(in the rows, 128 means zero)
Each row has a class, written as a number after it; each block has new classes, again numbered from 0 up.
[143 123 115 113 170 133 109 132 145 159 113 128 137 182 114 147 126  92
 140 154 119 148 136 146 106 112 136 103 132  88 128 130 148] | 0
[150 131 111 148 107 127 118  98 120 135  87 146 125 166 123 121 143 138
 106 131 125 144 110 121 169 121 109  95 136 127 141 126 106] | 7
[149 134 155  96 197 143 121 104 179 179 112 128 107 232 135 144 123 114
 146 134 197 108 129 141 144  96 148 122  99 104  99 157 176] | 4
[122  90 147  95 202 156 115 108 157 149 145 114 147 142 113 134  85 134
 137 134 166 135 115 135 170 196 129 110 157  39 121 173 117] | 4
[137 131 133  96 123 111 127 114 135 153 164 144 142 198 140 172 131  84
 142 162 134 154 133 144 134 124 133 129 131 106 120 148 143] | 4
[119 127 102 103 147 131 140 113 135 156 119 118 124 185  96 154 143 113
 103 134 138 146 114 135 101 150 106 113 154 100 102 139 133] | 5
[120 120 162 157 169  91 118  79 118  54  81 120 150 130 114  63 126 145
  63 113 155  96 109 138 156 108 163 118 113 163 110 112  93] | 6
[143 126 125 111 145 115 146 132 117 157 123 131 128 180 105 145 138 125
  91 147 137 121  99 120 125 127 105 147 127 147 133 141 146] | 6
[153 138 114  97 164 125 129 134 103 183 111 124 125 175 129 147 113 101
 156 150  87 163 120 161 118 153 101 112 121 102 133 139 127] | 6
[121 113 115  98 178 131  97 136 126 183 138 119 135 167 107 178 150  98
 130 127 144 150 138 145 137 139  88 106 123 114 122 139 129] | 4
[157 140 143 102 147 114 140  82 118 137 158 115 133 199 137 162 114 107
 118 152 129 156 125 148 116 150 143 117 161  81 108 142 149] | 1
[101 152 131 113 125 158 173 108 178  77 158 134 151 103 139  88 133 106
  80 140 160 115  79 110 184  67 139  99 145 131 120 149 110] | 0
[143 137 102 129 135  50 217 132 163 169 134 102  88 186 159 119 156 136
  81 133 122 163  33 140 122 154 153 137 128 150 129 149 157] | 6
[118  90 151 120 124 119  58 121 120 165  95 142 151 179 100 130 149  65
 120 130 132 137 161 150 101 128 111 126 153  84  86 103 141] | 7
[149 163 143 154  81 162 174  94 128  78 119 187  94 118 172 119  78 171
 151 157  89  93 101 137 156  82 118 164 127 183  83 170 127] | 2
[ 57 143 168  49 103 197 103  55 124 101  53 123  61 120 109 143  40 145
 100 139  94 153 141 144 191 105 120 163 142  86 101 132  58] | 1
[152 125 126 133 116 134 147 132 114 115 125 161 107  98 150 124  98 159
 126 132 131 127 126 118 151 100 108 139  98 176 161 157 132] | 3
[133 101 156  99 143 150  95 133 125 135 129 139 146 171 120 174 152  85
 163 137 162 138 140 128 136 151 114 116 119 128 125 149 129] | 1
[149 178 114 137 156 155 155  53  84 108 122 114 103 178 140 139 109 130
  96 139  82 107 140 181 136  78 145 119 126 162  92 121  90] | 1
[129  99 135 113 140 192 117 136 153 208 152 187 202 143 119 165  81  96
 143 131 100 105 163 149 108 137 127 150 102 117 122 183 173] | 3
[165 130 144 141 143 132 133 113 151 132 122 144 148 141 147 112 122 141
 106 115 134 106 137 128 166  92 142 117 111 155 138 132 137] | 0
[152 148 131  83 134 138 132 101 131 160 122 145 115 206 133 167 131 108
 164 162 120 163 151 149 100 134 118 116 135  99 117 126 131] | 5
[166 141 117 128 138 128  84 142 167 154  87 194 131 181 124 154 145 110
 146 125 133 117 132 106 122 141  95 112 177 120 123 128 155] | 6
[138 125 121 121 123 125 116 138 166 142 129 127 148 151 136 159 137 106
 113 125 148 132 137 150 139 152 125 101 128 108 142 139 126] | 1
[221 180 146 126 155 132 170 129  71 129 132 150  96 188 130 173 116 189
 114 147 138 106 150 106 123 119 100 150 105 213 153 130 173] | 3
[151 143 157  70 129 148 112 165 150 148 168 141 133 148 166 196 124  91
 195 168  97 189 167 149 126 138 108 130 149  75 133 120 143] | 4
[118 128 143  97 124 144 131  90 159 160 102 165 138 128 133 118  99 137
 144 138 146 130 127 127 143 105  92 145 103 143 122 163 136] | 5
[124 100 145  99 135 160 100  90 108 166 103 127 147 189  94 121 125  94
 132 128 130 123 133 126 187 134 120 114 129  87 113 141  98] | 0
[145 141 118 127 129  95 164 122 140 127  91 147 112 138 122 106 118 165
  62 132 114 121  97 127 121 117 121 153 135 158 148 117 127] | 6
[142  93 104 165 145  97 120  85 137 125  88 120 143 145 121  86 150 126
  77 102 127 136 106 134 192  76 112  88 129 154 148 147 118] | 4
[109 147 138  98 114 133 134 138 147 157 109 110 110 162 129 144 151 119
 182 115 127 176 137 120 108 147  87 126 135 111 123 133 133] | 2
[192 109 130 129 184  96 140  70  76 143 142  81 147 245 121 148 184 132
 124 128 135 167 114 125 134 142 115 123 150 100 100 128  99] | 5
[132 110 120 104 161 120  76 109 126 119 134 151 155 179 125 137 119  48
  96 141 181 113 161 162 149  99 125  84 129 118 139 160  72] | 6
[117 146 132 134 141 146  98 133 142 139 123 151 177 134 141 118 142  72
 170 145 128 136 148 118 120  98 127 120 120 145 128 129 130] | 7
[155 140  94 143 179  79 115 163 143 152 125 127 125 142 141 113 139 100
 113 139 161 106 138 122 113 128 135 138 126 152 151 123 120] | 3
[183 103 123 100 181 166 101 157  97 199 130 144 179 158 104 142 135  83
 128 123 120 134 165 144 115 129  54  71 122 123 151 146 140] | 2
[ 66  97 165 107  98 161  75  94 132 121 124 120 102 118 103 178 169 102
 111 135  76 177 177 181 177 126  94  69 172 117 111  87 108] | 4
[188 172  69 125  58 103 158  94  94 149 158 171 135 177 158 133 140 128
 113 158 104 132 160 107 131  84 126 119 124 151 193 109  96] | 5
[137 143 130  76 135 123 146 101 120 165 173 146  99 150 149 180 146 125
 133 175 116 184 113 138 124 144  99 107 145 120 118 120 123] | 5
[152 151 118 133 138 150 128 109 134  88 101 182 115 150 168 131  92 117
 175 100 115 151 134 110 128 108 135  95 143 167 119 182 128] | 2
[118  84 169 127 167 127  59 156 116 149  36  93 162 111 106  54 138 104
 139  86 187 125 154  90 129  23  75 171  53 155 139 123 161] | 7
[132 117 162  72 120 127 112 137 111 145 116 122 117 163 126 139 132  98
 131 109 156 136 137 113 130 147 114 158 132 106 111 121 131] | 1
[165 118 154 161  95 121 128  80  80  99 116 119 101  91 144  81 124 170
  75 135 113 123 144 159 198 101  87  90 144 149 144  98  98] | 7
[108 121 154 106 139 141 107 108 141 183 117  94 141 185 118 150 128  98
 110 131 144 160 147 142 155 133 130 106 113 106 131 142 146] | 7
[159 186 122 119  69  64 123 146 110 105  72  81  34 212 100 191 190 164
  74 147 115 173 182 178 117 135 100  72 135 121 165  20 136] | 4
[ 86 137 138 108 148 149  98 137 131 169  88 101 124 179  83 139 148 103
 122 141 198  70 157 159 133 149 136  99  41 147 108 112 130] | 5
[107 101 164  78 144 141 105 158 137 139 105 116 136 139 104 117 135 100
  89 129 149 141 126 131 108 114 122 122 109  81 108 102 133] | 2
[138 154 150 140 102 139 150 131 179 137  98 147 166 108 138 140 106 199
 116 110 126 152  96 113 135 134  88 157 112 118 119 143 169] | 7
[161 106 109 119 101  69 107 135 101 136 132 136  89 164 132 146 146 132
  64 108 147 134 134 109 169 141 120 127 156 127 148 107 113] | 4
[120 120 131  90 161 139 130 121 153 135 136 115 171 154 115 142 112  92
  64 148 139 162 116 153 126  87 108  97 119  96 127 160 116] | 2
[149 122 129 106 156 155  86 113 106 196 118 153 158 218 131 135 174  35
 213  98 124 124 170 128 118  83  60 144 152 147  93 158 121] | 6
[147 148 123  83 165 152 141 130  84 125 173 139 141 167 133 172 123  75
 150 146 105 183 142 135 112 162 134  76 148 110 134 142 119] | 3
[147 125 109  89 101 115 108 158 119 169 105 131 101 176 121 143 117 110
 160 134 166 161 153 102 114 117  93 133 108  80 178 144 151] | 3
[157 172 184 103 140 112 143 116 127 128 153  48 117 224 134 175 171 125
  41 154 137 124 172 147 187  90 169 135 115 153 132  67 113] | 0
[167 149 116  98 114 141 170 127 116 136 103 169  84 158 130 129 115 157
 111 115 122 151 102  70 145 133 113 131 154 150 162 142 149] | 3
[ 53 150  99  96 144 173 128 132 117 182 145 146 134 126  96 149  99  76
 109 197 131 133  44  96 125 104 133 114  97 115  86 163 200] | 7
[151 128 103 120 183 142 187 114 167 159 145 116 153 164 125 113  90 124
 120 141 113 145 113 101 127 139 162 120 165 125 180 184 164] | 0
[175 132 120 150 126 135 131 121  70 101 129 133 117 123 118 147 152 157
  92 121 105 105 144 139 130 131  88 117 148 169 131  96 110] | 1
[159 161 130 133 129 164 106 137 177 156 103 158 103 198 146 182 128 115
 170 190 121 123 139 142 138  74 133 125 108 110 120 135 174] | 3
[148 169 166  71 134 151 146 112 100  90 141 161 122 124 147 136 142 141
 162 141 144 153 156 148 127  71  82 119  86 155 137  96  89] | 4
[126 117 143  89 163 178 108 151 127 148 140 103 157 140  95 164 141  89
 107 181 132 128 150 139 131 102  76 118 135 110 121 125 142] | 5
[ 68 118 129  84 141 105  90  98 183 252  82 104 108 139 114 118 100 127
 110 145 130 139 113 127 167 177 128 154 117  71 112 119 131] | 5
[150 134 126 148 108 142 137 120 114 105 115 155 128 140 130 134 107 164
 125 121 136 111 140 126 135 125 122 109  97 160 145 152 126] | 2
[146 149 156 102 141  88 115 138 172 152 118 134 137 187 141 139 161  98
 108 135 163 145 120 122 110 101 102 137 136 127  96 119 155] | 2

Next block: new classes, numbered from 0 again.
[139 109 151 112 146 123 154 169 124 115  91 142 128 141  78  39  88 182
 118 117 191  70 142 151 143 203 133 143  59 117 137 161 175] | 4
[150  92 138 120 163 112 142 163 126 118  97 137 158 144  64  72 109 197
 110  89 177  48 158 160 130 186 120 153  62 144 134 178 189] | 7
[145 123 200 114 196  86 100 127 112 117  82 170  95 109 186 197 109  72
 144  67 147 202 123 119 202 152 161 102 125 117 183 102 138] | 7
[142 132 191 124 192  97  82 138 134 124  78 177  87  99 187 125 110 105
 144 113 147 183 125 129 201 148 172 112 119 128 168  95 126] | 6
[153 110 143 104 156 121 152 165 117  98  97 145 136 151  82  58  83 170
 121 103 196  59 150 149 111 199 120 146  52 123 154 173 189] | 7
[148  94 133 122 162 118 130 166 133 124 104 137 163 128  59  58 106 195
 114 110 172  66 144 155 131 187 121 144  81 144 118 178 184] | 6
[129 149  83 141  57 119 121 108 126 135  99 101  89  94 147 164 146 110
 158 163 125  77  95  59 122  69 128 175 157 114 139 141 147] | 4
[145  88 143 126 157 122 138 158 125 130  93 149 150 115  73  53 118 221
 116 107 177  53 145 151 158 179 131 155  66 149 118 182 180] | 1
[106 160  81 145  55 109 118 131 153 152  73 113  92  81  62 158 157 108
 131 143 154  44 111  75 173 100 145 182 135 120 130 143 144] | 4
[102 158  81 141  65 138 118 114 130 131  81  95  66 118  82 127 136  93
 148 172 182  50 100  77 162  94 122 166 144  94 137 127 139] | 5
[144 107 148 110 147 124 151 163 110 102  95 130 125 152  81  60  79 185
 129 119 198  69 145 144 130 194 119 142  51 122 155 160 191] | 7
[142 106 154 116 162 136 137 174 119 125  82 152 125 135  64  36 101 208
 140 109 187  56 150 150 133 199 140 149  65 125 133 174 177] | 4
[131 126 191 120 193  86  84 132 102 112  98 158  92 101 172 168 120  83
 136  85 149 197 139 110 212 163 167 109 116 118 169 110 128] | 1
[152 120 199 130 177  67  77 151 139 138 104 160 118 110 149 170 109  96
 145  82 143 201 133 123 226 156 177 107 105 116 160 117 138] | 5
[135 110 156 117 158 135 154 170 114 120  84 149 132 125  60  56 111 209
 121 120 186  43 139 158 144 182 126 148  68 141 138 177 184] | 2
[118 114 173 122 147 125 135 164 131 133  77 151 132 145  92  58  89 199
 102 118 189  88 121 147 146 199 120 146  76 134 136 170 189] | 0
[141 136 198 118 200  96  77 139 132 115  75 189  87 106 191 131 109  82
 142 112 150 190 124 134 203 159 170 108 124 123 179  96 132] | 6
[102 171  77 143  63 114 121 123 142 146  75  96  96  79  47 147 159 103
 124 134 154  38 104  71 173  98 127 189 147 119 139 142 138] | 0
[110 162  71 139  54 120 134 125 148 139  69 116  88  72  62 143 162 116
 122 156 160  23 102  88 190  98 133 183 125 132 137 137 153] | 1
[151 100 151 111 171 146 149 162 113 114  83 149 127 121  72  48 107 199
 134 106 183  49 141 159 148 195 125 146  66 132 138 172 177] | 1
[134 115 146 110 140 120 145 171 117 119  87 135 125 135  66  31  84 194
 126 122 208  71 141 132 145 194 128 140  66 115 144 170 180] | 0
[116 160  84 150  58 119 126 118 145 148  67 107  84 101  81 144 161 114
 144 185 165  40  91  76 185 101 127 175 137 128 139 141 175] | 5
[136 127 192 116 191  90  75 141 113 121  88 159  98 112 165 166 109  70
 136  95 147 195 124 129 205 158 167 107 127 118 166 107 142] | 6
[138 113 174 127 169 132 129 157 138 118  81 147 133 144 115  65  83 168
 109 126 174  90 116 158 129 201 115 141  80 141 137 158 186] | 6
[125 130 195 113 195  98  99 134 116 129  67 177  69 114 204 175 127  97
 136  90 153 195 125 134 211 146 175  97 138 121 169  93 133] | 4
[142 116 156 114 155 130 136 171 125 111  99 140 133 138  65  37  70 167
 122 122 189  79 125 156 129 200 118 134  76 120 138 165 185] | 6
[138 121 181 111 170  72  93 153 139 134  77 177 117  97 148 168 110  96
 134  55 158 185 124 129 243 161 173 112 113 110 166 122 135] | 0
[106 180  93 143  58 114 120 139 150 140  85 122  94  82  63 174 140 141
 147 147 148  53 107  80 154  85 143 185 140 127 140 143 146] | 3
[139 133 196 115 182  81  94 150 129 119  88 181 116 116 175 194  96 104
 151  72 147 201 121 135 223 146 176 115 120 120 168 121 134] | 3
[126 128 219 125 197  93  92 135 117 122  82 167  96 102 198 199 114  87
 132  86 140 193 128 118 201 135 156 104 131 122 176 106 125] | 2
[125 125 174 131 169 129 129 166 124 124  92 136 110 170 103  62  96 205
 122 136 192  93 136 146 138 199 123 132  66 140 138 162 197] | 5
[141 119 182 118 192  79  89 136 132 130  71 173  86  96 185 122 124 112
 139  93 171 183 148 129 227 154 180 109 117 111 174  98 114] | 0
[119 112 177 128 169 123 140 164 136 116  90 154 134 150 101  80  79 217
 112 110 189  92 139 164 138 199 123 144  75 133 133 164 176] | 3
[153  96 137 125 156 122 137 168 140 118 109 130 177 140  61  57  94 197
 113 117 175  60 143 163 138 184 109 151  67 147 126 182 190] | 6
[146 111 149 115 162 142 139 168 120 123  84 166 136 111  47  47 114 198
 130  96 183  36 145 155 142 193 135 159  64 138 131 184 176] | 1
[130 133 205 125 192  78  92 140 133 120  67 187  85  88 191 150 129  94
 127 101 141 168 139 125 222 156 177 119 104 127 180  96 120] | 2
[107 167  88 148  65 114 112 131 153 145  83 100  88 101  54 147 153 105
 126 162 159  39 113  82 161  94 129 174 135 118 136 137 151] | 5
[145  93 137 123 151 125 142 166 125 135 103 136 166 130  52  56 105 215
 112 115 177  52 138 167 144 177 118 151  74 149 114 181 200] | 6
[143 108 153 122 171 132 123 171 133 128  88 158 117 138  54  34 108 207
 131 125 208  58 152 153 126 192 135 139  77 125 132 180 177] | 5
[137 151  81 144  56 133 111 106 138 126  96 107 105  93 138 142 130  95
 157 174 127  60  82  71 108  70 115 183 155 118 136 141 149] | 6
[141 105 152 113 142 116 138 176 120 119  97 139 126 140  73  45  81 193
 132 112 193  76 147 144 145 198 141 143  57 112 136 170 180] | 4
[138 121 176 129 174 132 131 160 118 119 104 131 121 171 107  64  97 196
 115 136 188 107 127 151 120 193 123 133  76 147 137 166 189] | 5
[113 175  79 147  55 118 117 132 156 145  89 108 103  83  68 168 144 116
 132 163 144  58  93  74 160  90 127 180 133 141 136 145 162] | 6
[142 132 187 120 201  96  91 128 114 117  85 174  87 101 200 144 130  94
 150  98 147 184 143 117 210 147 172 107 116 130 172 104 120] | 1
[140 130 209 122 179  63  86 153 136 128  90 189 122  90 165 197 115  85
 132  73 144 202 124 125 234 149 179 109 112 129 175 123 134] | 2
[143 111 164 114 164 130 138 171 111 126  75 151 112 132  73  46 101 198
 134 113 191  63 138 150 140 192 142 147  76 127 140 173 185] | 4
[142 102 143 117 162 111 144 171 130 119 107 153 161 139  85  78 100 234
 118 101 169  67 151 164 126 169 130 152  78 145 124 185 182] | 3
[125 136 219 120 181  86  83 152 127 127  80 183 107 103 159 191 107  71
 135  68 145 197 117 136 229 145 176 102 125 119 170 108 125] | 2
[145 127 190 119 206  92  79 136 133 120  75 176  91 101 184 133 109  75
 136  98 153 187 129 130 208 156 173 110 121 120 168 100 117] | 6
[132 124 199 119 197 101  83 133 128 122  73 179  99 111 195 171 110  83
 133  98 146 197 111 136 215 143 161 102 137 128 168  97 136] | 6
[133 125 192 122 176  68  82 149 136 139  77 163 111 101 146 156 106  92
 137  63 153 198 115 123 252 156 172 106 128 113 165 115 133] | 0
[148 105 140 120 157 117 139 169 117 127 120 128 148 150  63  66 113 210
 115 108 175  61 153 158 124 172 123 143  70 138 123 181 195] | 5
[142  94 135 125 155 117 131 165 128 128 103 143 157 130  73  47 103 216
 114 113 166  52 141 158 128 177 116 147  78 143 116 178 199] | 6
[145 124 192 112 169  78  89 151 122 127  92 166 124 106 160 174 104 100
 142  61 148 203 117 132 229 149 172 112 120 114 171 115 136] | 0
[130 126 210 123 176  73  81 153 132 129  74 178 108  97 153 189 113  79
 133  79 150 187 119 131 244 149 176 107 120 121 172 115 137] | 2
[130 108 160 123 157 125 134 165 130 124  75 142 119 154 101  59 101 189
 117 129 189  81 134 150 144 204 133 140  75 135 134 166 187] | 4
[131 151  72 140  56 115 126 105 132 133  89  95 101  91 136 147 149 108
 151 156 138  60  96  65 138  77 117 182 152 115 144 142 146] | 0
[151 114 153 121 165 138 139 173 133 127  89 154 127 139  54  36 104 211
 133 121 190  44 142 156 134 192 127 152  62 132 136 182 185] | 5
[142 111 169 120 150 120 142 161 116 123  89 132 134 143 107  67  90 201
 115 105 191  96 125 158 145 196 127 147  69 133 142 162 188] | 0
[148 100 131 116 154 111 139 171 124 130 101 139 159 122  55  53 118 227
 114  85 182  62 152 159 145 177 138 154  73 142 126 179 175] | 0
[124 156  86 147  55 122 137 110 148 146  65 127  84  66 104 133 156 123
 140 177 164  43  85  77 184  91 131 178 134 136 139 142 159] | 1
